Here is a tiny trained network, its code and every weight. The questions are about switching its units off for an input and a class, where a switched-off unit gives its printed mean instead of its output.

import numpy as np


def w(rows, s, z=0):
    codes = np.array(rows[::2]) - 128.0
    scale = np.full(codes.shape[1], s)
    scale[-1] = z or s
    return codes * scale


def norm(h):
    return h / np.sqrt((h * h).mean(-1, keepdims=True) + 1e-5)


def f(y):
    return np.maximum(y, 0)


def log_softmax(a):
    a = a - a.max(-1, keepdims=True)
    return a - np.log(np.exp(a).sum(-1, keepdims=True))


def net(x, mask):
    res = np.array(x, float).reshape(1, 4) / 4 @ E
    u = 0
    for l in range(2):
        y = f(norm(res) @ A[l][:, :-1].T + A[l][:, -1])
        res = res + np.where(mask[u : u + 3], y, B[l][:, -1]) @ B[l][:, :-1]
        u += 3
    return log_softmax(norm(res)[-1] @ U[:, :-1].T + U[:, -1])


A, B = {}, {}
E = w([
[204,106,85,89,139,6,171,101,111,158],'x0',
[129,153,132,129,131,138,143,94,154,139],'x1',
[100,151,129,119,106,122,143,108,121,118],'x2',
[71,57,168,239,163,118,69,85,123,34],'x3',
],0.013)
A[0] = w([
[155,113,128,149,156,165,109,149,157,136,247],'0.n1',
[98,77,134,212,146,84,107,76,120,89,241],'0.n2',
[169,109,109,132,151,5,151,84,120,131,254],'0.n3',
],0.024,0.0026)
B[0] = w([
[85,134,86,141,85,137,124,208,46,126,161],'0.n1',
[228,27,207,132,255,100,81,1,115,77,254],'0.n2',
[206,25,195,87,241,52,99,25,89,80,251],'0.n3',
],0.0085,0.025)
A[1] = w([
[149,73,176,29,165,2,163,53,109,91,173],'1.n1',
[31,163,116,78,17,152,152,174,98,126,252],'1.n2',
[148,66,188,209,197,139,86,25,163,54,218],'1.n3',
],0.016,0.0015)
B[1] = w([
[137,137,47,99,104,49,171,180,138,180,244],'1.n1',
[152,196,64,247,128,114,92,183,91,151,163],'1.n2',
[57,174,169,154,63,236,113,139,153,106,254],'1.n3',
],0.015,0.039)
U = w([
[129,201,50,192,110,156,134,221,93,172,223],'0',
[71,126,183,161,117,255,113,120,145,86,184],'1',
[156,119,50,44,129,45,201,178,117,187,142],'2',
[161,8,177,108,171,84,110,42,139,76,1],'3',
],0.012,0.0022)

Each question gives the input, the list of numbers given to net, and the class t.
The units are the neurons (one row each of A and B). Each row of codes is followed by its name. A weight is (code - 128) times the scale printed after its matrix; where a second scale follows, it is the last column's (A, B and U).
mask holds one flag per neuron, layer by layer. A switched-off neuron (its flag False) gives its mean, the last column of its row in B, instead of its output. The means were averaged over made-up inputs and are rounded, as every weight is.
A unit's drop is (log p(t) with every unit on - log p(t) with that unit switched off) / (log p(t) with every unit on - log p(t) with every unit switched off).
The circuit of an input: a set's keep is (log p(t) with only the set's units on - log p(t) with every unit switched off) / (log p(t) with every unit on - log p(t) with every unit switched off). Starting from all 6 units, units are removed one at a time, each time the one whose removal leaves the highest keep (on an exact tie, the one counted first), for as long as the keep stays at least 0.8.
units of the circuit, in order: the units of the circuit, biggest drop first
k most important neurons: the k neurons with the biggest drops, biggest first
drop when u is switched off: that unit's drop, to one decimal
input [1,4,-3,0], class 2: units of the circuit, in order => 0.n2, 0.n3
input [-8,1,-3,-3], class 0: units of the circuit, in order => 0.n2
input [-1,3,8,0], class 0: 4 most important neurons => 0.n2, 0.n3, 1.n3, 1.n1
input [0,8,2,-8], class 0: 4 most important neurons => 0.n3, 0.n2, 1.n1, 1.n3
input [2,6,-8,0], class 2: units of the circuit, in order => 0.n2, 0.n3
input [0,3,-2,1], class 1: 2 most important neurons => 1.n3, 0.n3
input [-8,0,2,-5], class 0: 3 most important neurons => 0.n2, 0.n3, 1.n3
input [-8,4,-7,0], class 0: drop when 0.n3 is switched off => 1.6
input [-7,1,-4,-2], class 0: drop when 0.n3 is switched off => 1.7
input [-5,-1,-2,-2], class 0: drop when 0.n3 is switched off => 0.1
input [2,6,3,0], class 2: drop when 0.n3 is switched off => 0.1
